Each row is followed by its class.
23	105	71	52	107	42	-26	18	-110	-44	-105	-111	78	-147	330	25	66	-248	33	-33	-88	-3	391	-175	-130	-80	-123	61	-295	66	-48	-141	95	-79	-107	146	165	-46	-117	42	127	45	68 -> Gugi
-166	-17	-174	-23	123	324	-276	-21	109	-174	217	-44	-46	-188	-149	19	-59	10	116	-80	45	-136	-217	-83	-80	-66	-91	311	-4	13	-141	-117	-346	157	79	67	149	-5	-29	46	-674	38	-12 -> tusu
64	-109	-140	278	-53	93	18	-112	-154	-43	3	-93	45	-111	-10	96	229	73	47	-107	-77	50	-8	43	41	102	-41	203	-87	-156	-37	81	-179	89	74	233	178	-60	-131	-54	9	159	-88 -> Ruriz
113	40	-2	-104	-26	-93	-209	-18	-158	7	14	52	3	73	20	-21	151	38	293	59	81	50	107	-15	-123	87	89	54	-36	83	-163	239	-58	1	-32	-7	-87	-138	-48	-101	52	183	-63 -> dar
64	94	-176	-99	-26	236	175	-147	-30	-2	-62	-20	-7	64	-215	42	-349	92	198	301	148	-145	70	-50	-140	-174	-290	321	-247	77	-323	-12	-123	-193	-266	556	-238	-191	-64	-202	16	65	-42 -> Gugi
-37	-13	-82	25	-99	155	-233	29	-114	47	114	-189	-19	-154	74	0	-63	40	-16	-72	-125	-7	161	-108	-122	-2	-159	-14	-24	92	-144	40	-413	64	17	157	28	29	-153	-24	-168	37	73 -> leziv
43	429	253	-12	-109	202	-71	116	-17	191	-75	53	261	182	226	19	-277	-151	-231	-198	24	-149	157	-130	-57	-150	197	-355	353	21	204	-12	-170	7	-27	-267	168	1	-186	342	-41	-491	-9 -> nid
200	359	335	68	-56	119	284	-75	522	99	76	77	-56	87	62	-142	-309	-61	-211	130	-46	-50	-30	99	-131	5	-77	-295	-50	39	131	-276	-132	258	73	-74	-493	153	-91	231	-303	-280	29 -> zil
-111	471	-261	-195	40	295	-130	0	260	112	146	-163	-302	126	-118	296	-46	103	352	442	-174	31	28	80	-371	95	-393	77	-139	30	-302	38	-648	-87	559	363	-346	-121	-204	-141	-369	-181	40 -> Ruriz
126	148	-146	82	24	11	147	-151	10	-82	131	-156	-75	-228	-90	17	-49	167	75	33	-1	12	-38	-25	-171	-188	134	448	-160	-10	-217	56	-119	67	-124	92	-81	69	92	-52	-405	-72	9 -> dar
-155	66	55	18	-103	165	-39	-265	21	157	38	-147	-211	-174	-90	10	-116	103	19	95	-383	92	76	107	19	-31	-312	107	-94	115	91	-105	-391	57	104	257	98	3	-9	19	40	99	12 -> Nam
-245	273	-103	-3	168	594	18	-92	24	-12	225	-132	-104	-250	-111	-343	158	-66	-109	-136	-267	-3	-106	-151	-130	184	-144	-239	82	481	-236	-239	-146	-13	-135	-187	-502	216	77	-215	-432	120	4 -> zil
-51	91	-18	-17	35	151	75	-51	25	-4	39	20	122	-21	-232	-19	133	112	63	5	-101	-8	199	33	-103	87	-101	41	-201	-17	-18	89	114	-75	-159	97	-32	-23	21	-58	135	233	-125 -> zil
16	49	-26	25	89	89	16	13	90	83	95	-79	-40	-64	-73	-165	29	3	-121	-135	-147	91	36	-160	-121	237	-12	70	194	-36	-11	-16	-166	172	126	-270	-123	-5	55	12	-221	106	28 -> Ruriz
209	-37	-133	-132	-248	-124	76	-180	331	-115	48	-30	-81	145	-190	-121	-459	-151	207	200	95	-177	95	-181	-242	-48	116	238	72	-242	-409	228	-238	41	6	319	-244	50	132	-90	41	-276	63 -> tusu
26	168	-68	99	-109	-68	56	150	-103	-53	21	-225	-180	-124	599	178	-47	288	-21	128	56	169	-108	185	-189	-139	104	173	-231	192	-236	-172	-367	162	150	173	-181	-119	-219	33	-604	-210	53 -> zil
74	-112	-101	5	80	-41	9	172	-174	123	112	-395	82	4	-74	-161	214	34	5	-113	-73	138	-129	-64	60	303	-64	-187	230	-31	11	118	-171	-6	193	-310	-23	119	-25	43	10	207	120 -> nid
357	278	-62	-253	-287	-170	-26	-127	147	-136	-80	33	-176	100	227	93	-275	254	311	384	267	-235	-105	108	-27	-139	173	-84	-74	-67	-391	266	325	29	-117	157	175	-78	57	58	-503	-465	-11 -> Ruriz
-267	378	186	110	51	526	-408	-324	89	337	342	142	-23	-68	121	140	-207	-26	128	181	-234	-205	367	183	-4	-259	-214	53	25	97	-241	-172	-356	-217	-94	253	117	68	-275	50	-544	147	-175 -> Nam
-77	199	171	-110	-199	184	-213	-277	352	168	144	-163	-164	-55	85	-260	-391	-318	-56	190	233	-87	85	-150	-191	-92	-180	-230	262	175	-115	-404	-206	137	-178	-154	-253	198	-16	86	-454	-470	-128 -> dip
69	147	-122	-51	25	-11	118	91	-89	155	65	-265	-57	13	143	-42	66	123	45	-83	76	95	-67	-117	-138	46	35	56	63	81	-33	3	-342	226	117	-198	-72	-54	-106	69	-230	-152	128 -> dar
65	22	-47	113	-6	225	-200	56	55	50	129	47	170	50	-26	46	108	91	77	25	109	-50	36	-72	3	-4	-20	24	13	-123	-146	-14	-57	30	-109	-25	65	-28	-185	-40	-241	70	74 -> zil
56	165	138	-102	25	-308	41	170	116	-33	52	-198	-39	276	17	-47	-366	-186	-94	-28	-220	-95	202	-43	-266	71	-198	-121	-42	-153	132	-146	-120	-17	317	-103	-161	31	-168	204	-108	-158	0 -> Nam
188	-210	68	188	-12	-137	-17	-77	192	-224	186	20	-44	29	-45	-71	-153	-176	-120	-65	215	-152	-83	81	-1	-77	258	237	13	-322	-84	63	65	92	164	-54	-198	100	47	-98	-160	-239	-79 -> nal
-94	97	55	47	-112	91	-15	-53	-196	129	-68	-29	154	125	142	39	-365	-114	-18	-27	-127	-148	-8	49	67	-103	-167	64	-85	-116	270	37	83	-89	0	400	276	111	-292	187	186	-134	-264 -> Ruriz
-100	-82	-130	-14	-54	34	-40	-66	115	13	136	-107	26	2	-29	-31	174	-46	-36	-86	-116	35	-33	63	-54	210	-181	-105	170	-311	-73	-33	-181	148	160	-52	-69	-42	-25	-40	-117	-99	49 -> Gugi
68	42	-62	-53	-72	182	-194	-139	166	61	196	-161	-66	4	-165	93	-40	-118	59	78	110	-14	96	-52	-56	81	-2	-34	193	-84	-68	59	-227	24	136	-83	-9	94	-80	75	-267	-137	-58 -> Lub
-8	-353	8	93	-23	-209	-173	25	155	-139	-41	-33	140	2	5	-45	119	-39	0	-52	-288	70	70	4	-52	156	-77	-57	-66	-159	110	13	-140	50	10	100	-172	-198	-8	-35	63	134	25 -> nid
346	363	455	134	96	467	-222	-10	-191	219	59	347	226	47	212	28	-553	-214	-141	-49	89	-161	437	-65	-68	-244	-12	284	17	-63	-8	-16	-80	63	38	102	-31	129	-262	26	206	-9	-202 -> dar
-78	-279	-278	220	-38	-164	-187	156	138	-253	111	23	18	4	-102	181	273	36	48	-58	-76	8	-112	155	-188	96	-202	34	-4	13	-73	26	-249	77	181	157	-35	-137	-77	-167	-295	-70	187 -> dip
32	-127	-37	17	53	24	-111	15	-60	-169	91	-53	-24	-203	-22	86	86	-48	51	-19	-236	15	64	-20	38	60	-88	93	-66	-124	7	-2	12	30	-47	203	120	-106	90	-120	-73	146	-44 -> Gugi
-95	-236	-132	173	-104	53	86	-66	278	21	14	-102	13	77	-15	-145	383	-117	-38	149	-96	-15	-246	57	45	-13	-410	-212	-112	-269	-119	-60	2	6	34	100	-154	36	71	-256	-135	-164	-5 -> tusu
-4	-89	-214	124	-29	-181	-104	-69	187	-117	22	-162	30	-112	16	228	12	58	-58	1	-255	-31	11	20	-74	210	-112	-92	-131	-81	-49	13	-55	84	34	191	150	-152	-51	83	-261	166	-14 -> Ruriz
10	177	-252	-25	-49	-32	155	55	432	-31	45	-15	-40	219	82	19	-369	-24	16	87	86	-139	75	-41	-307	43	-180	-94	-75	-92	-346	-233	-178	193	99	95	4	-186	-66	88	-360	-222	230 -> Ruriz
-112	-338	-5	93	-124	-106	-198	102	48	-290	15	104	162	118	-7	-221	127	-259	-233	-176	83	109	-103	-68	-197	57	58	125	90	190	11	-205	-212	60	-122	-57	-500	20	-61	-107	36	-60	7 -> nid
20	377	70	-228	-382	12	-71	-89	127	78	30	73	40	215	-29	65	-517	139	63	190	98	-170	47	104	-119	-280	-51	125	1	-1	88	32	-465	-119	-67	382	276	-38	-106	229	-128	-266	4 -> lonu
-171	-51	-104	-38	-9	-22	42	138	1	-14	2	-15	65	91	-257	-163	149	-121	-23	-52	-15	-89	92	-149	-53	122	-311	-74	-168	-69	39	-19	-44	-112	-31	132	96	37	-74	-56	279	300	-51 -> nal
163	150	-173	110	-21	33	138	-169	143	-177	83	-309	-211	-190	323	250	-347	-53	25	-30	53	-229	0	8	-233	143	93	238	104	-251	-287	-218	-54	224	17	-55	363	56	85	259	-688	-348	-124 -> nal
80	359	28	63	-356	-155	279	-116	96	85	-122	-156	-46	63	12	256	-527	343	-258	95	-145	-40	-168	89	-16	-185	-301	-74	-74	-281	-78	-278	-191	-140	-295	151	13	-125	-38	357	-266	-120	84 -> nid
-87	-196	-171	68	-163	53	-100	-86	61	100	61	-256	-93	25	39	57	15	67	-55	23	-262	25	149	-102	-152	252	-352	-120	38	130	-175	-110	-368	-18	-27	121	-206	-5	-63	-109	-121	146	-11 -> leziv
-46	299	-230	-195	10	83	-128	152	27	-116	9	118	13	207	14	-84	-166	103	235	146	102	-80	71	-124	-478	-21	-103	106	-205	462	-490	31	-249	-4	-154	125	-448	-178	-172	-70	-274	-66	275 -> leziv
-37	-83	19	-8	-25	-120	61	-1	176	7	111	-51	35	140	-109	-197	20	-90	17	14	34	-58	-50	46	-145	58	-146	60	-133	-234	53	50	-274	42	143	3	-7	-59	4	70	-89	187	-73 -> zil
22	-172	-121	95	-81	123	-301	-65	68	114	40	-336	-13	-241	117	92	109	65	-40	75	-294	56	-105	-83	-16	118	-234	-60	73	45	-68	25	-428	98	53	88	2	90	-130	3	-411	109	34 -> dar
-35	362	91	41	96	322	-119	121	-10	32	161	229	-125	85	125	142	-100	-37	-163	142	-233	-123	348	203	47	-14	-328	-104	-52	-237	-238	-147	-205	140	339	121	-127	-128	-177	-128	120	-247	-75 -> Nam
85	-191	-50	134	-115	70	-112	30	28	43	25	-173	125	-59	39	-3	31	-47	-91	-174	11	47	33	36	71	1	6	-113	-54	-65	92	30	1	20	-137	81	92	-12	-132	-17	71	3	-27 -> Nam
-209	303	-51	-198	-33	35	33	-58	-28	100	117	289	-174	159	-25	-70	117	267	160	42	53	-108	65	8	-202	-48	-367	-8	-125	103	-341	-106	-228	-65	58	76	-393	-62	12	-174	-234	43	-59 -> leziv
-83	10	109	-103	-19	91	-384	-80	-53	31	120	-126	-47	-137	281	-150	213	-12	149	99	-103	-267	60	111	-174	131	-142	419	-114	-303	-317	246	-115	-41	155	214	19	376	-81	-184	-148	30	-249 -> lonu
309	237	-75	268	-55	308	4	-107	-380	0	203	-167	-47	-10	208	134	9	170	121	134	77	207	90	270	41	-82	130	360	92	148	-398	-3	-710	14	227	240	-206	-274	-126	-162	-149	-45	-37 -> Ruriz
21	99	121	13	88	65	74	-26	198	-9	178	246	-170	32	-113	-151	-181	-367	129	31	226	-120	331	78	16	0	15	107	-27	-450	-166	-10	456	131	-14	-104	399	34	200	46	248	-12	-187 -> Nam
-7	-224	-234	42	-141	198	-75	-342	-45	20	7	-200	96	-165	90	35	-29	58	190	10	-43	-74	-53	-90	-10	97	-17	209	105	-6	-171	63	-291	7	-186	247	267	3	74	5	-231	130	-86 -> Gugi
-334	19	72	-232	-77	-9	-57	-298	499	-75	19	374	-3	73	-262	32	-88	96	98	238	-36	-216	-21	-123	-224	47	31	224	94	-15	-136	-66	-122	-22	-215	134	-236	73	265	-87	-169	40	131 -> lonu
-122	-44	-77	-56	-252	57	-178	-145	204	1	58	-5	-128	-5	116	-89	-340	49	62	56	128	-259	-157	182	-177	-143	142	106	9	-359	-280	69	-138	102	131	221	175	226	-47	-100	-466	-269	-257 -> Lub
186	-194	-13	-41	164	-346	217	-91	30	-193	-11	34	-100	-8	-312	-460	-77	-70	124	3	298	-121	-154	50	82	180	393	-30	-9	-20	-53	207	527	159	-128	-346	11	82	252	96	-50	232	-327 -> leziv
-147	-98	-256	22	-27	55	15	12	-114	69	12	-73	47	93	-160	4	274	138	209	63	-152	136	-28	119	-133	169	-250	75	-1	-70	-183	79	-246	-18	4	89	63	-178	12	-140	82	244	30 -> Gugi
127	-100	63	-15	39	30	-144	130	128	-101	5	-130	-80	-120	-7	-213	-35	-57	-133	78	-372	84	5	-69	-190	200	-200	79	-113	126	15	-58	-400	307	110	48	-323	-12	-64	-17	-152	127	83 -> Lub
98	-89	21	-128	-54	48	-15	-328	113	-114	66	-193	250	-84	-38	152	-166	-35	159	-13	-101	-202	144	-320	-108	164	-211	375	49	-298	-4	-32	107	-51	-152	185	173	117	232	135	-227	75	-207 -> dip
144	37	-39	-28	-27	7	-89	-130	-42	13	62	-19	54	24	81	-68	-58	-10	125	-5	27	-46	19	-15	-87	94	117	7	172	-55	-113	110	-177	35	49	-100	-69	-1	-20	63	-176	-63	-66 -> zil
-83	-109	-7	-104	45	30	-249	29	-15	40	25	-113	149	-2	6	-61	-11	-199	-37	-154	-157	16	157	-258	-142	165	-254	-42	127	5	17	-61	-201	-83	52	-177	-21	76	-73	205	-106	224	-16 -> nal
-64	358	30	-221	-160	214	-150	12	176	127	186	-172	141	147	-323	13	-343	-305	-1	24	274	-24	107	-161	30	-180	-12	-233	425	-126	4	-65	126	-143	73	-198	649	30	103	177	-108	-252	88 -> dip
-372	-79	-134	-3	-159	-205	-259	-41	338	-216	108	-76	-52	-191	-117	-38	-145	-101	1	151	-97	-55	-11	226	-82	-93	37	-270	-69	16	-307	72	216	-117	-21	304	293	-28	149	-122	-341	85	65 -> lonu
336	-205	-158	98	-302	-333	109	13	238	-123	-245	-98	58	240	62	202	-421	359	-80	249	199	-99	-139	109	-221	95	154	167	72	-77	-70	123	-429	211	128	194	-26	-227	-156	116	-325	-234	110 -> Ruriz
88	107	260	-204	-17	156	-194	-45	-170	78	-75	335	211	252	148	-403	-147	-171	149	-89	259	-70	293	-30	-38	-41	311	26	88	17	-175	1	-37	-28	-172	-112	-59	-88	-68	-31	270	238	-338 -> tusu
-34	-243	32	-45	204	149	29	3	16	-162	202	77	-23	123	-367	-148	219	-246	116	-23	96	-68	25	180	165	112	-42	64	123	-299	-258	-71	337	-118	-96	-123	-317	163	115	-202	414	57	-29 -> nid
-64	336	167	158	50	330	-9	-360	-23	41	351	164	-135	39	-229	-73	-174	-40	146	163	32	-38	314	185	-59	-105	-28	184	-9	176	-328	-338	-141	-25	-301	56	-181	-90	-71	-91	-223	227	-99 -> Gugi
77	-238	-61	68	-173	-212	81	-190	448	-105	17	15	-31	-24	-137	-227	-237	256	-173	81	-202	-108	-200	147	-123	121	-243	-65	-21	-233	-88	-308	-103	223	-283	-19	-360	-12	312	-80	-408	-78	-138 -> Lub
229	-160	-63	65	-229	4	-33	-127	287	-15	-22	-104	120	115	154	-8	-29	-266	77	93	296	-148	-130	-188	-168	-86	-78	-264	72	-44	-92	-120	195	44	-474	57	-319	85	-129	-38	-317	-570	25 -> zil
-20	13	-97	58	-75	18	39	-158	28	-3	-76	-198	-59	-244	-84	79	41	167	54	8	-153	21	-31	-34	-23	111	70	84	78	40	-66	137	-2	48	-90	83	123	-40	109	2	-154	26	-75 -> dip
224	113	-7	356	-161	-96	219	-45	71	-37	-29	57	-55	157	392	-161	-125	43	-67	-50	301	-65	-32	31	-338	-44	308	15	-70	-6	-283	-48	-146	201	-166	-135	-554	-111	-123	-203	-279	-478	109 -> Nam
-215	-85	-155	53	24	69	-238	32	130	34	99	-88	-65	-170	-317	83	333	62	-34	110	-275	106	32	87	19	100	-240	-45	104	282	27	-26	-183	37	-24	180	84	-176	-38	-171	-192	162	-10 -> Nam
44	122	-12	257	58	79	-71	79	-269	-191	-28	187	-9	-178	143	100	77	210	-54	-78	244	-33	5	159	-92	-112	362	246	27	303	-140	92	-106	-53	-120	20	-186	-118	48	-236	-63	-193	24 -> leziv
-59	-116	-7	-147	-102	-232	-98	-122	174	-2	-93	64	-132	250	54	-106	-40	-114	28	314	-178	5	0	-15	-240	145	-137	115	-50	59	-110	-40	-135	-4	-83	-42	-390	12	-42	10	97	-25	4 -> zil
189	520	77	56	-145	344	-123	141	42	130	40	-211	109	-26	264	82	-700	41	-124	139	-16	-235	208	108	-273	-141	-122	37	101	28	-133	-1	-298	107	7	291	274	-36	-293	159	-469	-456	-50 -> tusu
21	-183	-84	190	-121	-79	-345	-75	152	-157	-46	-15	177	51	257	100	67	-5	-75	175	-76	-82	14	238	-190	-10	-43	129	118	179	-119	-130	-498	129	134	317	65	-301	-219	-107	-497	-175	-45 -> nid
-373	-221	17	-52	32	-68	-49	-181	514	-149	-16	204	32	-96	127	-177	282	-153	-86	66	-171	-227	51	-180	-315	181	-197	-64	-2	-138	-161	-66	52	-158	-151	11	-899	312	209	-268	-157	-285	72 -> Gugi
77	301	-27	41	-205	133	-102	-137	360	172	-64	-206	-151	-172	178	111	-509	157	17	256	-470	-112	-6	-74	-126	54	-291	-341	-29	-51	-159	-178	-247	156	29	133	238	182	-108	334	-661	-75	-26 -> nal
-272	36	92	46	239	110	-86	-80	-106	207	256	-179	79	39	-155	-72	-158	-151	-31	-147	27	149	434	98	0	-65	-5	1	228	61	-50	-258	-25	20	314	-270	333	-141	-46	49	-66	225	10 -> Lub
238	-140	-111	115	-261	-102	-52	53	-57	-96	-119	79	89	187	233	-115	-332	204	2	62	233	-186	-119	136	-268	-9	80	162	-97	-241	-288	246	-221	-48	-273	98	-443	-121	46	-233	92	-315	-51 -> Gugi
134	-182	-28	64	-57	-6	-18	-39	70	-90	30	-140	90	19	59	-127	206	-51	-54	-66	50	83	-82	-26	-80	197	38	129	156	32	9	-20	-350	215	113	-89	-170	-59	-35	-9	-184	6	24 -> dar
309	101	8	47	50	12	-113	-94	-226	-89	-12	90	75	40	201	-51	-331	51	165	92	303	-18	-14	118	-11	-140	309	176	-15	17	-420	165	104	198	-136	-88	-194	-320	-16	58	-97	-196	-149 -> nid
-149	168	277	-94	256	-225	-151	84	-265	11	51	43	32	46	24	-47	3	-152	-125	-147	-60	-6	226	-24	-30	11	-147	-95	159	345	83	-103	-169	7	379	-304	-225	18	-214	331	-23	92	20 -> Gugi
-56	-36	-167	20	91	105	-210	-52	-62	112	258	-239	35	-71	-111	-59	188	-28	96	-34	-160	96	-93	43	31	153	-115	-116	127	-64	-150	71	-95	-52	40	-131	-6	-28	16	-79	-235	219	-57 -> nid
-112	78	-194	-134	-256	-31	-116	57	153	-112	179	-182	-121	81	72	85	-92	-60	73	199	1	-195	-425	47	-85	-13	-249	-134	-94	-318	-198	74	-170	-125	-11	102	47	293	62	43	-284	-261	99 -> dip
135	153	67	43	-104	-132	12	89	146	-189	-39	296	-36	18	-22	-106	-481	314	-155	225	-160	-228	-68	149	-216	-26	-186	-63	-283	108	-343	32	84	-29	-440	284	-852	-101	65	-278	-78	-67	49 -> dip
184	-251	0	84	221	34	66	-92	-67	-194	-58	297	-9	-97	-56	-288	29	-195	67	-21	142	-129	366	-268	-269	10	-220	281	-130	96	-319	19	217	59	-91	48	-771	191	111	-399	300	-188	7 -> Ruriz
-131	93	155	-69	205	253	-11	9	151	-130	136	-81	326	-51	-67	9	-67	-215	-316	-14	-39	71	180	21	53	-3	-167	-100	82	-19	161	-450	90	67	178	-214	367	-2	20	238	-379	196	33 -> Nam
32	-87	32	169	-80	-90	201	-31	271	-112	89	61	-68	-86	-99	-112	-298	86	-239	19	233	-180	-416	178	272	-154	-13	-256	-103	-120	206	-188	190	132	2	171	-87	101	75	-65	-311	-192	-187 -> tusu
45	-518	-38	1	-218	-121	-27	-463	409	-66	-101	-82	-133	-242	-186	-411	105	114	93	-29	-182	98	-226	-186	-37	179	184	245	29	69	-154	92	-226	269	-350	165	-727	-73	373	-325	81	28	-27 -> lonu
-78	232	226	-172	97	89	186	-6	243	-56	-26	20	-91	-51	-129	-271	-26	43	-217	39	-150	-127	10	29	-97	145	-111	88	50	-32	109	-75	75	198	141	-312	-23	135	317	102	-51	-163	-107 -> Gugi
131	-181	216	146	-15	106	-11	-166	13	164	30	54	352	271	128	80	-293	-225	-99	-141	188	-16	162	95	204	-66	193	124	248	-299	120	-124	197	-217	-38	-168	386	81	-84	328	35	242	-152 -> Lub
268	-25	-147	109	-108	-70	8	-236	168	-171	80	-61	11	-146	97	80	13	124	-9	99	229	-284	-37	58	1	4	209	27	-195	-206	-294	150	267	-60	-126	332	-298	298	-191	-232	-331	-216	-99 -> Ruriz
158	-52	147	-166	-6	-187	-126	33	378	-209	17	-85	-69	46	-315	-463	-639	-92	-135	126	224	-294	113	-157	-125	96	111	-202	32	72	-82	103	167	-42	69	-349	48	121	174	143	-457	259	-92 -> dar
